[-225   37  807  -38  168 -305 -108  245   81 -267  156  868  131  127
   99 -577  179   42   74  559   95   -2 -447  239 -242 -224   29  -19
 -225  796  194 -116] => q_677
[-217   64  718   -7  111 -352  -86  231   48 -203  131  819   93  215
  188 -573   -3   44  165  597  151  101 -414  258 -223 -241  -37   10
 -310  817  283 -137] => q_606
[ 139  110 -150 -758  -80  400 -340  222   80 -132  208 -210  227  566
  759 -382 -322  204  149  576  321  800  302 -144 -680  414 -798 -220
 -229  290  583 -380] => q_87
[ 108   91  -63 -773  -38  398 -274  149   70 -178  154 -207  218  513
  698 -319 -330  231  123  546  340  794  291 -138 -645  405 -831 -231
 -211  292  648 -373] => q_356
[-165   34  812  -10  135 -314  -65  181   64 -178  102  819  100  140
  150 -545   65   74  163  518   88   46 -468  295 -212 -175    7    2
 -278  771  214 -174] => q_82
[  73   67  -17 -830   32  466 -209  -40   61 -205  136 -309  277  486
  809 -237 -307  155   99  438  377  768  273 -210 -607  339 -823 -208
 -196  192  640 -291] => q_326
[-254   34  671  -41  215 -183   87  -79  -17 -224   16  654  143   19
  198 -403   96  -48  111  323  187    7 -462  214 -189 -224  -25  -15
 -216  577  304  -92] => q_187
[-202   53  688 -109  224 -198   27  -40   40 -297   31  742  147   38
  108 -419   68  -36   52  401  156  -97 -461  228 -145 -142  -81   43
 -288  491  316  -69] => q_606
[-223    9  694  -14  199 -231   22   76   43 -237   60  711  185  -12
  172 -458  111  -32  123  352  133   -4 -490  224 -202 -198  -39    0
 -207  563  230 -133] => q_87
[  33   48 -295 -885   -6  519 -193  -41   59 -182  122 -314  270  497
  780 -231 -348  102  103  332  442  716  310 -197 -624  393 -851 -188
 -152  219  591 -239] => q_187
[-216   56  774  -33   79 -398  -90  210   61 -192   38  893  120  251
  187 -579   29    2  149  631  213  113 -402  265 -251 -267  -23   15
 -286  860  383 -109] => q_87
[-190   57  760   72   95 -407  -50  221   52 -137   64  896   48   86
   87 -590   74   27   61  598  195   -1 -459  285 -241 -225   52  130
 -302  711  199  -75] => q_356
[  74   77 -315 -829   14  470 -270   77   79 -188  168 -237  204  562
  699 -340 -327  137  144  430  360  788  319 -194 -653  428 -812 -200
 -250  170  575 -306] => q_677
[  83   78 -156 -767  -60  443 -298  152   51 -145  217 -185  221  533
  725 -360 -343  189  157  518  362  781  287 -156 -685  380 -795 -251
 -212  329  583 -359] => q_326
[-208   32  710  -79  180 -291  -30   62   24 -193    7  774  106   97
  175 -481   98   -2   94  491  153   86 -446  190 -232 -180  -89   14
 -272  652  342 -108] => q_187
[ 127  113 -184 -814  -58  479 -265   83   65 -183  122 -275  226  481
  764 -318 -349  155  108  439  402  746  334 -149 -643  438 -744 -200
 -227  295  622 -313] => q_54
[-188   65  644  -41  119 -251 -129  252   36 -138   81  854  100  163
  124 -591   95   41   97  605  163  121 -408  241 -255 -171  -25  -53
 -299  802  288 -137] => q_326
[-219  104  682   -7  138 -379  -87  134   13 -114   47  834   50   86
  154 -523   53    4   83  570  158   56 -439  246 -200 -202  -69   82
 -300  615  339 -115] => q_82
[-212   75  606   38  139 -444 -102  260   91 -101   37  877   36   93
  119 -617   65   14  174  549   98   83 -437  202 -225 -226  -57   94
 -266  598  256 -178] => q_308
[-158  105  812  -24  179 -362 -144  166   32 -210  136  877   60  163
  124 -561   49   56  121  586   75   70 -450  215 -200 -227  -20   63
 -273  837  196 -146] => q_54
[-144   56  759   65  102 -334 -101  201   55 -172    9  880   99  116
  140 -605   62   25  175  632  129  146 -488  183 -245 -244  -13   13
 -267  694  349 -184] => q_87
[  85  108 -162 -831  -60  423 -316  161  122 -161  161 -278  268  547
  731 -277 -321  210  163  514  335  765  318 -155 -671  361 -834 -210
 -195  332  619 -307] => q_326
[ 113   89 -209 -746  -63  480 -250   96   96  -91  140 -232  215  543
  705 -349 -359  158  195  447  347  729  325 -130 -665  430 -765 -243
 -262  185  595 -345] => q_87
[ 167   81 -155 -773  -62  410 -297  217   94 -178  136 -198  198  511
  722 -372 -326  237  124  566  342  780  297 -135 -674  415 -794 -233
 -190  318  656 -361] => q_308
[-276   45  661 -112  196 -254   39  -13   21 -221   42  712  113  171
  168 -450   91   -3  106  449  183   64 -406  201 -206 -187 -117  -19
 -229  596  358  -67] => q_308
[ 145   86  -78 -773  -73  420 -307  137   78 -125  212 -209  233  531
  739 -346 -370  208  121  568  343  745  257 -142 -653  406 -801 -222
 -240  258  625 -377] => q_54
[  98    6 -164 -793  -34  434 -328  142  108  -91  159 -190  236  536
  720 -355 -308  203  134  527  359  773  269 -193 -711  366 -809 -246
 -244  308  612 -298] => q_326
[  97   61 -171 -758  -38  480 -290   60   67  -82  169 -210  214  537
  734 -332 -345  175  141  496  375  752  264 -185 -662  368 -756 -209
 -253  315  601 -293] => q_187
[-158   -6  818   44  173 -337 -120  256   94 -212  108  839  113   37
   85 -570  143   74   99  552   49   21 -506  237 -245 -211   -7   49
 -247  701  109 -140] => q_356
[  33   82  -28 -793  -17  385 -252  140   87 -156  207 -221  229  554
  821 -304 -255  215  130  547  304  753  279 -129 -606  312 -850 -244
 -174  184  638 -361] => q_326
[-174   24  723  -51  173 -324  -52   85   35 -241   30  815  114  145
  207 -524   69    1  146  458  162  128 -460  179 -225 -184  -61   77
 -216  740  287 -163] => q_677
[ 115   16 -199 -810  -37  461 -308  141   96 -114  143 -178  222  534
  703 -342 -343  196  122  556  337  745  262 -151 -628  403 -821 -217
 -241  227  651 -296] => q_187
[-201   35  795    8  134 -335  -80  217   44 -150  100  890  111  119
  172 -537  110   52   73  591  184   82 -473  212 -224 -221  -19   88
 -235  842  284 -122] => q_677
[-212  -37  718  -84  211 -204   26   80   71 -273   21  800  146   90
  141 -477   82   33   86  455  157   66 -448  170 -176 -166 -114   28
 -224  673  306  -60] => q_187
[-201   55  693    9  167 -427 -105  210   51 -164  127  886   47  181
  127 -549  106   64   94  591   89   -2 -486  281 -197 -259  -53  117
 -267  715  173 -105] => q_356
[-222   99  717   29  112 -396  -82  209   35 -114   77  860   87  176
  144 -544   31   19  147  628  205  125 -425  211 -267 -280  -41   54
 -266  810  394 -144] => q_308
[  91   25 -152 -817  -29  462 -297   83   98 -184  148 -231  251  522
  765 -314 -331  181  133  461  375  751  309 -193 -659  409 -833 -181
 -213  250  635 -326] => q_356
[  93   47   46 -794  -48  385 -310  140  111 -146  206 -216  264  518
  762 -280 -311  267  130  589  322  742  253 -155 -664  336 -868 -228
 -162  282  701 -399] => q_677
[  88   -4   31 -804  -37  404 -358  129  130 -186  144 -267  287  510
  898 -295 -306  242  185  528  285  795  263 -181 -632  330 -859 -234
 -190  322  749 -374] => q_54
[  61   54 -274 -837   -9  501 -209  -30   66 -186  114 -317  264  511
  684 -246 -356  145   92  397  418  737  291 -185 -623  423 -854 -194
 -201  184  601 -228] => q_356
[-220  105  724   18  162 -381  -90  197   55 -156   89  876   56  155
  169 -561  101   24  144  567  115  114 -473  221 -193 -244  -43  104
 -271  675  233 -163] => q_54
[ 114  135 -222 -798  -17  475 -275  132   59 -187  147 -260  170  507
  706 -326 -331  189  158  439  373  783  384 -180 -720  422 -769 -240
 -232  340  615 -345] => q_606
[-180   57  863   11  121 -349  -68  196   74 -190   80  899   99  121
  100 -588   72   33  114  590  142  -61 -421  303 -220 -240   57    2
 -265  751  295 -168] => q_308
[-201   27  778   45  175 -362  -76  255   73 -220  148  861   84   91
   93 -559   80   68  118  557   84   39 -475  255 -251 -247  -33   64
 -259  748  172 -110] => q_187
[ 167   56  -66 -714  -61  423 -352  215  121 -167  148 -145  205  525
  703 -418 -344  222  149  611  332  796  288 -170 -685  364 -738 -223
 -271  350  632 -338] => q_54
[  69   60  -91 -800  -40  405 -272  114  106 -207  178 -247  258  521
  741 -298 -392  198  168  512  312  767  271 -149 -623  350 -872 -238
 -200  249  660 -329] => q_187
[ 199  109  -24 -694 -157  318 -440  417  161  -62  233  -94  214  580
  675 -484 -356  280  181  743  329  807  253  -97 -749  336 -670 -234
 -263  519  555 -435] => q_308
[ 122  105 -286 -804  -42  425 -280  137   62 -153  190 -258  189  544
  651 -370 -420  140  138  470  377  754  363 -134 -702  419 -752 -235
 -282  253  518 -272] => q_87
[-208  101  738   27   96 -431   -7  174   34 -126   92  883   42  210
   22 -582    7   33   98  683  197   85 -444  253 -273 -226  -71   27
 -285  637  337 -109] => q_308
[ 100   84  -72 -761  -55  334 -386  291  131 -171  221 -141  208  580
  725 -401 -349  219  180  593  293  771  336 -104 -685  337 -795 -234
 -258  360  600 -401] => q_356
[-208   35  798  -31  196 -258  -12   49    8 -282   60  836  107  119
  183 -514   59  -20  121  454  168   90 -443  183 -184 -206  -28   44
 -232  736  266 -125] => q_356
[-160   76  796   62  118 -384  -95  165   45 -124  112  814   85  144
   87 -538   23   67  173  589   91   79 -510  240 -244 -261  -20   49
 -252  756  194 -168] => q_356
[ 103  101 -178 -753  -51  397 -294  157   88 -130  183 -234  220  559
  642 -331 -364  206  167  541  329  769  287 -137 -702  345 -789 -276
 -238  342  597 -289] => q_87
[-172    9  775   63  160 -373  -61  188   78 -181   -4  844   99   73
   64 -544   94   43  155  547  101   63 -478  261 -282 -215  -38   21
 -307  676  341 -144] => q_187
[-186   33  590  -43   89 -363  -65  157   82 -198  -15  817  139  135
  129 -574   21  -35  145  495  145   11 -459  266 -180 -126  -70   46
 -290  602  311 -126] => q_606
[-174  -13  696  -15  151 -291    3   70   69 -200   -3  777  144   46
  158 -472   76   24  120  433  147  -68 -477  242 -187 -195  -21   99
 -248  657  320 -104] => q_187
[ 111   84 -235 -753  -32  500 -259   85   26 -104  149 -272  224  458
  675 -324 -351  153   95  470  409  819  282 -175 -696  430 -793 -280
 -214  249  603 -303] => q_82
[-171   79  760  -33  123 -375 -130  174   87 -200   55  840  130  236
   92 -562   76   32  176  616  151   83 -427  228 -295 -234  -21   34
 -283  785  336 -177] => q_308
[-263   83  716  -15  158 -342  -49  204   81 -233  107  863  149  245
   52 -549  177   16  104  630  153   39 -455  263 -229 -265  -16   38
 -292  695  238 -112] => q_187
[ 111   84 -181 -797  -36  444 -264   93   86 -184  131 -258  230  527
  714 -343 -327  164  126  470  394  823  303 -203 -671  428 -757 -185
 -242  295  560 -297] => q_677
[ 111   40  -58 -807   -5  453 -218   46  128 -226  140 -244  260  516
  726 -278 -365  195  110  512  357  712  271 -200 -607  359 -869 -187
 -192  155  658 -276] => q_606
[  57   51 -154 -808  -12  432 -255   49   80 -228  135 -248  244  515
  754 -323 -351  146  122  453  391  757  291 -166 -615  349 -784 -209
 -230  275  589 -267] => q_54
[-212   86  694   74  126 -297  -53  240   48 -151  105  841   65  117
  116 -586  130   37  154  555  135   55 -454  278 -263 -248   72   18
 -295  713  208 -173] => q_187
[ 138   96  -98 -748  -80  369 -308  171  110 -129  160 -249  230  540
  695 -330 -326  225  156  589  311  741  281 -137 -704  353 -779 -232
 -248  281  625 -317] => q_87
[ 103   71 -236 -823  -14  491 -216   29   71 -265   84 -292  244  488
  734 -279 -330  156  119  424  391  800  298 -215 -622  429 -847 -169
 -180  173  621 -293] => q_356
[ 169  120 -159 -764  -63  503 -245  129   54  -87  143 -230  192  495
  714 -338 -353  208  107  513  381  805  292 -147 -651  449 -780 -259
 -206  260  620 -376] => q_54
[ 129   74 -155 -777  -62  427 -316  144   95 -138  192 -248  221  561
  734 -352 -361  200  162  535  332  743  302 -136 -689  366 -765 -228
 -243  288  609 -337] => q_187
